Below are the code and all the weights of a small trained network. Each question names an input and a class and asks about switching units off, where a switched-off unit gives its printed mean instead of its output.

import numpy as np


def w(rows, s, z=0):
    codes = np.array(rows[::2]) - 128.0
    scale = np.full(codes.shape[1], s)
    scale[-1] = z or s
    return codes * scale


def f(y):
    return np.maximum(y, 0)


def log_softmax(a):
    a = a - a.max(-1, keepdims=True)
    return a - np.log(np.exp(a).sum(-1, keepdims=True))


def net(x, mask):
    res = np.array(x, float).reshape(1, 7) / 4 @ E
    y = f(res @ A[0][:, :-1].T + A[0][:, -1])
    res = res + np.where(mask, y, B[0][:, -1]) @ B[0][:, :-1]
    return log_softmax(res[-1] @ U[:, :-1].T + U[:, -1])


A, B = {}, {}
E = w([
[51,222,185,158,190,3,75,104,157,112],'x0',
[133,125,135,122,136,124,130,128,129,137],'x1',
[59,117,27,28,164,93,188,68,59,179],'x2',
[113,28,62,240,96,67,109,116,195,218],'x3',
[30,52,210,175,172,150,212,206,65,116],'x4',
[123,130,123,131,121,129,127,128,124,122],'x5',
[74,162,76,140,239,236,117,149,223,158],'x6',
],0.0056)
A[0] = w([
[91,169,166,140,141,63,102,119,141,119,43],'N0',
[126,161,103,141,160,193,118,111,176,141,113],'N1',
[28,221,198,151,177,3,121,120,170,121,50],'N2',
[61,118,61,69,141,92,155,115,87,144,43],'N3',
[62,154,111,131,208,216,105,162,186,152,64],'N4',
[166,99,177,114,53,47,129,123,73,131,52],'N5',
[133,19,94,206,143,74,130,121,168,157,68],'N6',
[84,131,94,135,177,191,115,145,193,134,68],'N7',
[60,116,41,66,159,84,167,99,82,159,72],'N8',
[131,92,98,153,110,73,113,147,143,140,83],'N9',
[116,137,142,118,161,172,132,137,170,175,113],'N10',
[182,134,254,211,95,162,101,180,206,105,44],'N11',
[40,66,194,161,169,154,161,155,64,126,94],'N12',
[149,71,110,103,101,209,138,138,117,131,63],'N13',
[94,156,141,124,164,59,131,117,137,127,84],'N14',
[124,125,100,137,185,189,138,104,161,128,71],'N15',
[144,125,181,171,130,164,123,135,144,108,76],'N16',
[139,62,100,82,94,181,157,120,120,125,71],'N17',
[226,235,26,92,82,91,82,85,186,134,68],'N18',
[197,54,119,118,82,236,149,138,106,127,100],'N19',
[147,111,131,128,59,107,140,131,64,118,69],'N20',
[148,119,153,122,96,86,127,125,94,130,45],'N21',
[157,95,170,114,69,51,111,129,51,112,64],'N22',
[171,78,109,122,92,206,160,126,104,136,50],'N23',
[97,40,56,191,108,73,120,115,178,166,68],'N24',
[140,166,155,81,141,139,117,136,69,94,106],'N25',
[134,159,179,63,133,181,135,130,91,94,40],'N26',
[87,100,81,66,155,87,142,116,82,150,6],'N27',
[145,230,184,41,156,204,145,138,63,66,75],'N28',
[39,57,216,161,167,140,170,165,84,125,65],'N29',
[180,145,160,175,104,154,122,116,164,107,86],'N30',
[80,93,168,157,143,121,159,145,99,132,94],'N31',
],0.0086,0.0018)
B[0] = w([
[136,116,86,150,156,107,122,132,101,150,181],'N0',
[119,107,149,130,119,100,165,124,124,92,181],'N1',
[126,134,65,156,184,76,93,159,63,170,243],'N2',
[156,134,156,130,138,209,111,133,104,101,180],'N3',
[123,115,167,145,146,85,195,109,122,80,208],'N4',
[103,116,160,149,150,98,187,118,141,70,200],'N5',
[79,165,140,139,109,142,136,130,162,201,212],'N6',
[120,124,160,135,149,98,177,110,125,96,187],'N7',
[158,142,158,140,115,225,107,140,95,92,197],'N8',
[105,146,137,127,124,137,146,119,146,159,170],'N9',
[111,124,124,151,120,100,151,122,132,86,165],'N10',
[142,145,140,124,130,250,106,130,76,88,244],'N11',
[175,100,111,70,81,99,105,114,172,116,200],'N12',
[132,131,94,149,161,90,106,136,100,143,181],'N13',
[131,124,89,140,145,117,120,144,96,140,174],'N14',
[124,119,157,144,139,91,153,124,129,103,168],'N15',
[146,141,139,121,124,171,115,128,111,124,170],'N16',
[127,137,98,142,158,103,102,145,89,135,177],'N17',
[181,69,105,50,72,88,95,131,178,109,254],'N18',
[128,140,74,140,174,85,86,143,82,154,216],'N19',
[123,119,150,148,155,101,161,122,133,98,176],'N20',
[108,113,146,140,130,111,155,132,128,96,159],'N21',
[122,121,158,140,167,99,194,107,139,85,197],'N22',
[125,134,91,143,164,89,105,143,97,144,187],'N23',
[78,166,151,129,109,152,139,126,163,206,218],'N24',
[99,143,130,142,121,143,142,123,152,173,176],'N25',
[96,149,135,146,111,140,126,128,155,183,180],'N26',
[138,139,147,141,121,194,106,133,110,84,170],'N27',
[71,147,142,148,93,144,139,121,184,223,226],'N28',
[174,94,104,66,81,98,99,118,175,115,205],'N29',
[146,129,138,108,123,183,122,126,104,116,181],'N30',
[155,122,108,93,101,114,108,116,154,120,170],'N31',
],0.021,0.0091)
U = w([
[127,133,31,166,199,60,74,170,48,151,146],'0',
[42,183,154,146,74,144,143,118,203,219,123],'1',
[197,59,96,29,51,85,85,115,189,94,194],'2',
[101,98,193,167,166,71,230,98,125,36,4],'3',
[164,156,161,134,120,253,84,143,61,68,176],'4',
],0.0076,0.00038)

Each question gives the input, the list of numbers given to net, and the class t.
The units are the neurons (one row each of A and B). Each row of codes is followed by its name. A weight is (code - 128) times the scale printed after its matrix; where a second scale follows, it is the last column's (A, B and U).
mask holds one flag per neuron, in row order. A switched-off neuron (its flag False) gives its mean, the last column of its row in B, instead of its output. The means were averaged over made-up inputs and are rounded, as every weight is.
A unit's drop is (log p(t) with every unit on - log p(t) with that unit switched off) / (log p(t) with every unit on - log p(t) with every unit switched off).
The circuit of an input: a set's keep is (log p(t) with only the set's units on - log p(t) with every unit switched off) / (log p(t) with every unit on - log p(t) with every unit switched off). Starting from the 12 units with the biggest drops (on a tie, the unit counted first), units are removed one at a time, each time the one whose removal leaves the highest keep (on an exact tie, the one counted first), for as long as the keep stays at least 0.8.
units of the circuit, in order: the units of the circuit, biggest drop first
top k neurons: the k neurons with the biggest drops, biggest first
drop when u is switched off: that unit's drop, to one decimal
input [-8,5,-1,-2,-8,5,-6], class 0: units of the circuit, in order : N19
input [0,1,3,6,7,-8,4], class 2: top 2 neurons : N29; N12
input [-3,-4,7,-4,3,1,-6], class 4: top 2 neurons : N8; N3
input [3,8,4,0,-2,3,-3], class 4: top 2 neurons : N8; N19
input [-6,2,-4,6,4,5,-8], class 3: top 2 neurons : N5; N22
input [-6,5,2,-6,-6,-5,8], class 3: top 4 neurons : N4; N2; N1; N7
input [-8,7,-2,8,-3,6,1], class 0: top 4 neurons : N19; N23; N28; N13
input [-1,5,1,-8,-8,-1,0], class 1: top 4 neurons : N28; N26; N25; N29
input [7,7,0,5,8,-2,-7], class 2: top 4 neurons : N29; N12; N31; N19
input [0,-2,5,8,-3,1,7], class 1: top 2 neurons : N24; N6
input [-1,-3,-7,-7,7,3,-5], class 1: top 3 neurons : N28; N18; N26
input [-7,3,7,3,-5,6,-7], class 0: top 3 neurons : N19; N17; N11
input [3,4,-6,3,5,2,1], class 4: top 3 neurons : N11; N18; N16
input [0,-1,-6,-3,-8,8,4], class 2: units of the circuit, in order : N18
input [-2,8,3,5,1,7,5], class 1: top 2 neurons : N24; N6
input [-5,-5,-6,7,-7,-4,-1], class 1: top 2 neurons : N24; N6
input [-5,-5,-3,-3,4,6,4], class 0: drop when N18 is switched off : 1.0
input [-6,0,8,6,3,-4,5], class 4: drop when N27 is switched off : 0.2
input [3,8,6,3,5,5,6], class 3: drop when N5 is switched off : -0.2
input [-4,-7,-6,-7,6,-8,-3], class 1: units of the circuit, in order : N28
input [-2,7,-3,-6,-4,-2,-3], class 1: drop when N28 is switched off : 0.3
